Here is a tiny trained network, its code and every weight. The questions are about switching its units off for an input and a class, where a switched-off unit gives its printed mean instead of its output.

import numpy as np


def w(rows, s, z=0):
    codes = np.array(rows[::2]) - 128.0
    scale = np.full(codes.shape[1], s)
    scale[-1] = z or s
    return codes * scale


def norm(h):
    return h / np.sqrt((h * h).mean(-1, keepdims=True) + 1e-5)


def f(y):
    return y / 2 * (1 + np.tanh(0.7978845608 * (y + 0.044715 * y**3)))


def log_softmax(a):
    a = a - a.max(-1, keepdims=True)
    return a - np.log(np.exp(a).sum(-1, keepdims=True))


def net(x, mask):
    res = np.array(x, float).reshape(1, 4) / 4 @ E
    u = 0
    for l in range(3):
        y = f(norm(res) @ A[l][:, :-1].T + A[l][:, -1])
        res = res + np.where(mask[u : u + 4], y, B[l][:, -1]) @ B[l][:, :-1]
        u += 4
    return log_softmax(norm(res)[-1] @ U[:, :-1].T + U[:, -1])


A, B = {}, {}
E = w([
[142,4,97,79,211,102,70],'x0',
[65,117,28,155,54,83,239],'x1',
[185,102,132,87,78,142,106],'x2',
[96,182,59,47,167,140,197],'x3',
],0.0025)
A[0] = w([
[56,53,149,223,99,89,156,204],'L0N0',
[170,30,123,9,205,112,157,248],'L0N1',
[68,60,96,106,198,230,78,77],'L0N2',
[150,252,235,74,14,88,147,112],'L0N3',
],0.0028,0.0011)
B[0] = w([
[252,115,113,12,144,122,160,194],'L0N0',
[96,92,170,43,50,162,118,251],'L0N1',
[183,191,233,164,114,73,101,147],'L0N2',
[186,74,203,116,190,69,95,217],'L0N3',
],0.0037,0.0017)
A[1] = w([
[117,113,166,171,169,190,86,5],'L1N0',
[40,254,104,95,143,109,180,167],'L1N1',
[133,138,56,136,105,140,151,60],'L1N2',
[103,101,203,190,169,109,90,159],'L1N3',
],0.0041,0.0012)
B[1] = w([
[199,255,60,99,128,38,192,130],'L1N0',
[42,90,72,155,163,223,92,250],'L1N1',
[141,154,99,214,200,98,156,139],'L1N2',
[138,215,129,95,108,123,132,176],'L1N3',
],0.0051,0.0023)
A[2] = w([
[232,196,255,146,207,41,142,141],'L2N0',
[140,208,169,114,9,234,125,253],'L2N1',
[110,134,160,184,27,125,235,136],'L2N2',
[16,131,67,152,91,157,215,65],'L2N3',
],0.0034,0.0011)
B[2] = w([
[208,244,215,161,88,116,117,255],'L2N0',
[79,98,146,2,167,126,86,228],'L2N1',
[192,243,147,112,121,83,50,155],'L2N2',
[126,221,205,225,244,169,115,244],'L2N3',
],0.0047,0.0021)
U = w([
[56,170,65,228,208,172,170,153],'0',
[94,2,124,35,112,140,91,187],'1',
[227,224,222,101,80,86,66,186],'2',
[201,64,43,202,34,56,192,3],'3',
],0.0066,0.0025)

Each question gives the input, the list of numbers given to net, and the class t.
The units are the neurons (one row each of A and B). Each row of codes is followed by its name. A weight is (code - 128) times the scale printed after its matrix; where a second scale follows, it is the last column's (A, B and U).
mask holds one flag per neuron, layer by layer. A switched-off neuron (its flag False) gives its mean, the last column of its row in B, instead of its output. The means were averaged over made-up inputs and are rounded, as every weight is.
A unit's drop is (log p(t) with every unit on - log p(t) with that unit switched off) / (log p(t) with every unit on - log p(t) with every unit switched off).
The circuit of an input: a set's keep is (log p(t) with only the set's units on - log p(t) with every unit switched off) / (log p(t) with every unit on - log p(t) with every unit switched off). Starting from all 12 units, units are removed one at a time, each time the one whose removal leaves the highest keep (on an exact tie, the one counted first), for as long as the keep stays at least 0.8.
units of the circuit, in order: the units of the circuit, biggest drop first
unit that matters most: the unit with the biggest drop
top k neurons: the k neurons with the biggest drops, biggest first
k most important neurons of layer l: the k neurons of layer l with the biggest drops, biggest first
drop when u is switched off: that unit's drop, to one decimal
input [2,5,-3,-6], class 3: unit that matters most => L0N0
input [4,4,-8,-7], class 3: units of the circuit, in order => (L0N0; L2N1; L2N3)
input [-4,-7,3,7], class 1: units of the circuit, in order => (L2N1; L2N3)
input [-4,-4,-2,6], class 0: top 3 neurons => (L1N1; L0N0; L0N1)
input [4,5,-8,-7], class 3: top 2 neurons => (L0N0; L1N1)
input [3,8,4,1], class 0: 2 most important neurons of layer 1 => (L1N2; L1N0)
input [-5,-7,0,8], class 1: top 2 neurons => (L1N1; L2N3)
input [-7,-7,-2,8], class 1: 3 most important neurons of layer 2 => (L2N1; L2N0; L2N3)
input [0,-3,-1,4], class 1: 2 most important neurons of layer 0 => (L0N1; L0N2)
input [-4,-1,1,5], class 0: drop when L2N3 is switched off => 0.1
input [-7,-3,7,7], class 1: drop when L0N3 is switched off => 0.3
input [-6,2,3,2], class 0: drop when L1N1 is switched off => 1.0
input [-4,5,8,5], class 0: drop when L1N0 is switched off => 0.0
input [-5,-4,-1,7], class 0: top neuron => (L1N1)
